Below is a small trained network, with its code and all its weights. Each question gives an input and a class and asks what happens when units are switched off, that is, made to give their printed mean instead of their output.

import numpy as np


def w(rows, s, z=0):
    codes = np.array(rows[::2]) - 128.0
    scale = np.full(codes.shape[1], s)
    scale[-1] = z or s
    return codes * scale


def f(y):
    return np.maximum(y, 0)


def log_softmax(a):
    a = a - a.max(-1, keepdims=True)
    return a - np.log(np.exp(a).sum(-1, keepdims=True))


def net(x, mask):
    res = np.array(x, float).reshape(1, 7) / 4 @ E
    y = f(res @ A[0][:, :-1].T + A[0][:, -1])
    res = res + np.where(mask, y, B[0][:, -1]) @ B[0][:, :-1]
    return log_softmax(res[-1] @ U[:, :-1].T + U[:, -1])


A, B = {}, {}
E = w([
[141,141,117,116,116,116,111,131,90,122,113,147],'x0',
[74,214,145,189,60,110,43,61,184,152,145,162],'x1',
[129,88,130,216,86,161,109,126,28,111,193,31],'x2',
[121,118,112,103,125,120,100,139,124,135,141,128],'x3',
[123,135,129,118,132,119,117,145,130,128,139,121],'x4',
[189,173,132,72,97,236,83,138,156,149,70,30],'x5',
[152,42,252,126,91,143,75,172,148,91,110,183],'x6',
],0.011)
A[0] = w([
[122,173,123,19,193,82,135,123,232,130,66,220,1],'n0',
[118,80,243,140,35,152,113,186,97,94,134,152,121],'n1',
[142,62,252,125,127,128,51,166,125,126,99,181,145],'n2',
[157,146,117,70,76,207,71,108,157,124,61,57,81],'n3',
[156,146,149,44,188,95,164,131,228,148,55,221,10],'n4',
[157,135,143,93,122,202,101,95,131,156,81,81,109],'n5',
[185,51,208,154,90,141,92,171,166,93,94,174,113],'n6',
[125,193,136,172,45,124,42,43,164,174,165,187,26],'n7',
[41,214,162,185,26,104,27,59,176,171,120,141,69],'n8',
[87,220,1,105,152,130,187,84,87,161,155,94,121],'n9',
[46,61,135,171,175,25,158,87,79,101,189,199,74],'n10',
[148,177,32,174,180,102,173,102,100,205,131,77,161],'n11',
[197,184,145,109,122,204,71,153,146,165,68,39,78],'n12',
[126,83,142,231,79,152,92,127,25,64,251,16,24],'n13',
[108,99,118,177,176,49,134,108,97,110,186,215,86],'n14',
[194,18,93,37,190,135,240,208,61,113,93,104,37],'n15',
],0.0075,0.0025)
B[0] = w([
[153,86,130,161,66,170,130,131,39,224,92,160,243],'n0',
[76,110,126,124,169,199,73,80,188,124,73,141,204],'n1',
[51,133,118,81,177,151,81,89,212,110,95,130,219],'n2',
[173,183,168,99,161,74,183,60,140,100,219,182,221],'n3',
[138,114,118,126,80,147,149,147,72,214,87,175,236],'n4',
[152,134,175,128,140,69,167,99,57,89,195,182,195],'n5',
[61,113,118,84,171,147,72,106,194,89,70,161,209],'n6',
[154,90,77,215,111,122,154,201,168,79,123,48,217],'n7',
[147,70,63,202,90,148,184,220,156,51,144,62,244],'n8',
[39,115,135,66,197,152,29,60,198,117,49,103,221],'n9',
[218,143,182,127,183,76,155,55,147,140,244,138,223],'n10',
[76,119,130,86,158,153,32,109,189,116,23,115,205],'n11',
[151,209,176,125,194,43,167,60,77,124,220,170,229],'n12',
[146,102,145,157,43,222,133,142,20,254,71,206,225],'n13',
[157,205,181,126,168,24,131,91,109,101,197,175,203],'n14',
[146,72,47,228,101,95,174,221,162,35,124,18,255],'n15',
],0.0079,0.015)
U = w([
[55,123,131,78,166,139,46,96,185,93,59,126,227],'0',
[175,155,168,101,155,70,163,89,119,105,215,151,157],'1',
[148,104,84,152,95,117,175,249,150,44,117,63,94],'2',
[142,113,136,122,48,165,133,145,63,235,76,164,3],'3',
],0.014,0.0016)

Each question gives the input, the list of numbers given to net, and the class t.
The units are the neurons (one row each of A and B). Each row of codes is followed by its name. A weight is (code - 128) times the scale printed after its matrix; where a second scale follows, it is the last column's (A, B and U).
mask holds one flag per neuron, in row order. A switched-off neuron (its flag False) gives its mean, the last column of its row in B, instead of its output. The means were averaged over made-up inputs and are rounded, as every weight is.
A unit's drop is (log p(t) with every unit on - log p(t) with that unit switched off) / (log p(t) with every unit on - log p(t) with every unit switched off).
The circuit of an input: a set's keep is (log p(t) with only the set's units on - log p(t) with every unit switched off) / (log p(t) with every unit on - log p(t) with every unit switched off). Starting from the 12 units with the biggest drops (on a tie, the unit counted first), units are removed one at a time, each time the one whose removal leaves the highest keep (on an exact tie, the one counted first), for as long as the keep stays at least 0.8.
circuit, biggest first: the units of the circuit, biggest drop first
most important unit: the unit with the biggest drop
k most important neurons: the k neurons with the biggest drops, biggest first
drop of u: that unit's drop, to one decimal
input [2,6,-8,-6,-1,0,2], class 3: most important unit : n0
input [-8,-5,-8,-1,4,-6,8], class 0: 3 most important neurons : n2, n6, n13
input [5,-2,5,7,1,-2,6], class 0: 2 most important neurons : n2, n1
input [2,7,5,-5,-2,8,3], class 1: 2 most important neurons : n12, n3
input [-5,-3,-6,-4,-3,-2,-5], class 3: 4 most important neurons : n0, n4, n2, n6
input [-5,2,7,-2,-6,0,8], class 0: 2 most important neurons : n1, n2
input [1,4,6,8,-8,-2,7], class 0: 2 most important neurons : n2, n1
input [4,5,5,-4,-1,-3,2], class 2: 3 most important neurons : n8, n7, n0
input [-8,4,0,4,8,-6,6], class 0: 3 most important neurons : n2, n1, n6
input [4,4,-6,-6,6,-5,1], class 3: 4 most important neurons : n0, n4, n12, n3
input [-7,-6,8,-3,5,-8,-8], class 0: 4 most important neurons : n11, n9, n0, n12
input [-2,-6,-5,-1,-2,6,0], class 1: 2 most important neurons : n12, n8
input [3,0,-8,8,5,6,-7], class 3: 3 most important neurons : n0, n4, n2
input [-7,0,7,-1,-1,-5,-6], class 3: circuit, biggest first : n13
input [1,8,-4,8,7,7,-3], class 2: 4 most important neurons : n8, n7, n10, n14
input [-3,0,0,1,1,0,-5], class 0: drop of n11 : 0.0
input [3,-7,7,-8,4,8,1], class 1: drop of n12 : 1.0
input [-7,4,6,-3,-6,6,4], class 1: drop of n0 : 1.1
